Here is a tiny trained network, its code and every weight. The questions are about switching its units off for an input and a target symbol, where a switched-off unit gives its printed mean instead of its output.

import numpy as np


def w(rows, s, z=0):
    codes = np.array(rows[::2]) - 128.0
    scale = np.full(codes.shape[1], s)
    scale[-1] = z or s
    return codes * scale


def norm(h):
    return h / np.sqrt((h * h).mean(-1, keepdims=True) + 1e-5)


def f(y):
    return np.maximum(y, 0)


def softmax(a):
    e = np.exp(a - a.max(-1, keepdims=True))
    return e / e.sum(-1, keepdims=True)


def log_softmax(a):
    a = a - a.max(-1, keepdims=True)
    return a - np.log(np.exp(a).sum(-1, keepdims=True))


def net(x, mask):
    ids = ['ΓΛΞΣΨΩδεζηθπ'.index(c) for c in x.split()]
    T = len(ids)
    res = E[ids] + P[:T]
    r = norm(res)
    for j in range(2):
        rows = slice(3 * j, 3 * j + 3)
        q, k, v = (r @ M[0][rows].T for M in (Q, K, V))
        z = softmax(np.where(np.tri(T) > 0, q @ k.T / 3**0.5, -1e9)) @ v
        o = O[0][rows]
        res = res + np.where(mask[j], z, o[:, -1]) @ o[:, :-1]
    y = f(norm(res) @ A[0][:, :-1].T + A[0][:, -1])
    res = res + np.where(mask[2:6], y, B[0][:, -1]) @ B[0][:, :-1]
    return log_softmax(norm(res)[-1] @ U[:, :-1].T + U[:, -1])


Q, K, V, O, A, B = {}, {}, {}, {}, {}, {}
E = w([
[134,95,90,52,89],'Γ',
[99,113,36,9,68],'Λ',
[110,86,51,20,81],'Ξ',
[133,60,117,57,92],'Σ',
[133,82,80,46,90],'Ψ',
[156,54,133,98,120],'Ω',
[148,123,104,112,120],'δ',
[136,95,93,60,91],'ε',
[114,121,78,19,59],'ζ',
[126,30,106,38,92],'η',
[166,2,118,142,174],'θ',
[160,26,125,134,166],'π',
],0.0077)
P = w([
[205,130,153,183,63],'0',
[84,85,81,85,61],'1',
[97,89,87,95,60],'2',
[192,173,87,86,206],'3',
[99,70,67,91,154],'4',
[136,93,74,130,56],'5',
[149,164,119,73,216],'6',
[102,68,91,106,168],'7',
[146,96,68,135,57],'8',
[130,158,161,76,201],'9',
[128,54,99,120,150],'10',
[144,105,79,131,46],'11',
[130,158,222,92,163],'12',
[168,105,2,106,62],'13',
],0.017)
Q[0] = w([
[138,150,158,135,108],'h1',
[127,118,143,167,113],'h1',
[123,124,165,105,74],'h1',
[123,120,80,134,212],'h2',
[182,53,130,138,6],'h2',
[138,234,145,177,154],'h2',
],0.018)
K[0] = w([
[166,100,125,128,77],'h1',
[49,145,175,145,113],'h1',
[112,65,98,100,126],'h1',
[64,115,101,41,177],'h2',
[180,165,178,149,56],'h2',
[148,67,4,176,68],'h2',
],0.013)
V[0] = w([
[58,142,104,82,193],'h1',
[176,109,87,84,139],'h1',
[138,151,91,117,159],'h1',
[168,153,200,152,146],'h2',
[157,3,137,158,180],'h2',
[70,33,58,64,125],'h2',
],0.013)
O[0] = w([
[90,126,141,133,130,152],'h1',
[85,133,168,60,149,255],'h1',
[122,118,140,118,124,154],'h1',
[113,99,150,93,200,128],'h2',
[202,148,8,69,198,172],'h2',
[175,139,90,131,105,172],'h2',
],0.014,0.0097)
A[0] = w([
[46,76,76,78,65,104],'n1',
[159,162,177,69,81,169],'n2',
[11,136,203,170,92,184],'n3',
[167,77,96,158,96,255],'n4',
],0.013,0.0053)
B[0] = w([
[171,145,192,225,118,253],'n1',
[193,91,59,111,181,194],'n2',
[91,203,72,56,121,158],'n3',
[109,202,8,139,60,168],'n4',
],0.012,0.013)
U = w([
[111,138,174,110,106,204],'Γ',
[98,182,91,159,50,108],'Λ',
[156,179,91,251,47,48],'Ξ',
[175,42,174,153,170,110],'Σ',
[177,99,163,203,73,150],'Ψ',
[140,103,148,75,236,1],'Ω',
[62,127,135,112,173,170],'δ',
[105,131,171,112,128,207],'ε',
[73,160,118,98,51,127],'ζ',
[182,149,17,171,109,160],'η',
[128,177,82,91,183,147],'θ',
[136,153,114,103,205,146],'π',
],0.017,0.0039)

Each question gives the input, a string of symbols that net reads in full, and the target symbol t.
The units are the heads (3 rows each of Q, K, V and O) and the neurons (one row each of A and B). Each row of codes is followed by its name. A weight is (code - 128) times the scale printed after its matrix; where a second scale follows, it is the last column's (O, A, B and U).
mask holds one flag per unit, heads first, then neurons. A switched-off unit (its flag False) gives its mean, the last column of its rows in O or B, instead of its output. The means were averaged over made-up inputs and are rounded, as every weight is.
A unit's drop is (log p(t) with every unit on - log p(t) with that unit switched off) / (log p(t) with every unit on - log p(t) with every unit switched off).
The circuit of an input: a set's keep is (log p(t) with only the set's units on - log p(t) with every unit switched off) / (log p(t) with every unit on - log p(t) with every unit switched off). Starting from all 6 units, units are removed one at a time, each time the one whose removal leaves the highest keep (on an exact tie, the one counted first), for as long as the keep stays at least 0.8.
units of the circuit, in order: the units of the circuit, biggest drop first
k most important neurons: the k neurons with the biggest drops, biggest first
heads that matter: for each layer, one digit per head in row order, 1 if its drop is at least 0.15 and else 0, layers parted by /
input ζ ε Σ Σ Σ Σ ε Ψ, target ε: heads that matter	11
input Ψ η η, target Ψ: units of the circuit, in order	n1, h1, h2
input ε η Γ, target ε: units of the circuit, in order	h2, n1
input η η η δ, target η: units of the circuit, in order	h2
input Σ Γ η Λ η π Ω Σ η Λ Γ, target Λ: units of the circuit, in order	h2, n3
input η Γ η Ω Ψ Ψ Σ Γ, target Σ: 3 most important neurons	n1, n3, n4
input ε Σ Ψ Σ Γ Σ π Ω Ω Σ Γ, target Σ: 2 most important neurons	n3, n1
input η Ψ Ψ δ Σ Γ θ Ψ Λ Σ Ψ, target Σ: 3 most important neurons	n3, n1, n2
input θ η Ξ δ Σ, target δ: 2 most important neurons	n3, n4
input η Λ η Ξ ζ, target Ξ: heads that matter	01
input η η η η η Ψ η η Σ Ψ δ, target Ψ: 2 most important neurons	n1, n4
input Γ η π η Ω Ω, target Γ: heads that matter	01
input ζ Ψ η Ξ η Σ η η Γ Ψ η Σ, target ζ: units of the circuit, in order	h2, n3
input Σ Σ θ δ ζ ζ η Σ η Ψ Ξ, target Ψ: units of the circuit, in order	n1, h2
input Λ Ψ ζ Σ Ξ ζ ε Σ Σ η θ Ξ, target Λ: heads that matter	01
input δ Σ η Λ Λ, target Λ: units of the circuit, in order	h2
input θ Γ Ξ ζ, target η: units of the circuit, in order	h2, n2
input Σ Σ η Ξ Ψ, target Ξ: units of the circuit, in order	h2, n1
input Ψ η Ξ Σ ζ, target Σ: heads that matter	11
input Ψ Σ Σ η Ξ η, target Ψ: heads that matter	01
input Σ ζ θ Σ η, target Σ: heads that matter	11
input ε Σ Γ Γ Ψ θ Ψ η η Σ η, target Σ: heads that matter	10
input Σ Ψ Ψ Σ θ π η Ψ Ξ η η δ, target Σ: units of the circuit, in order	h2, n4, n3
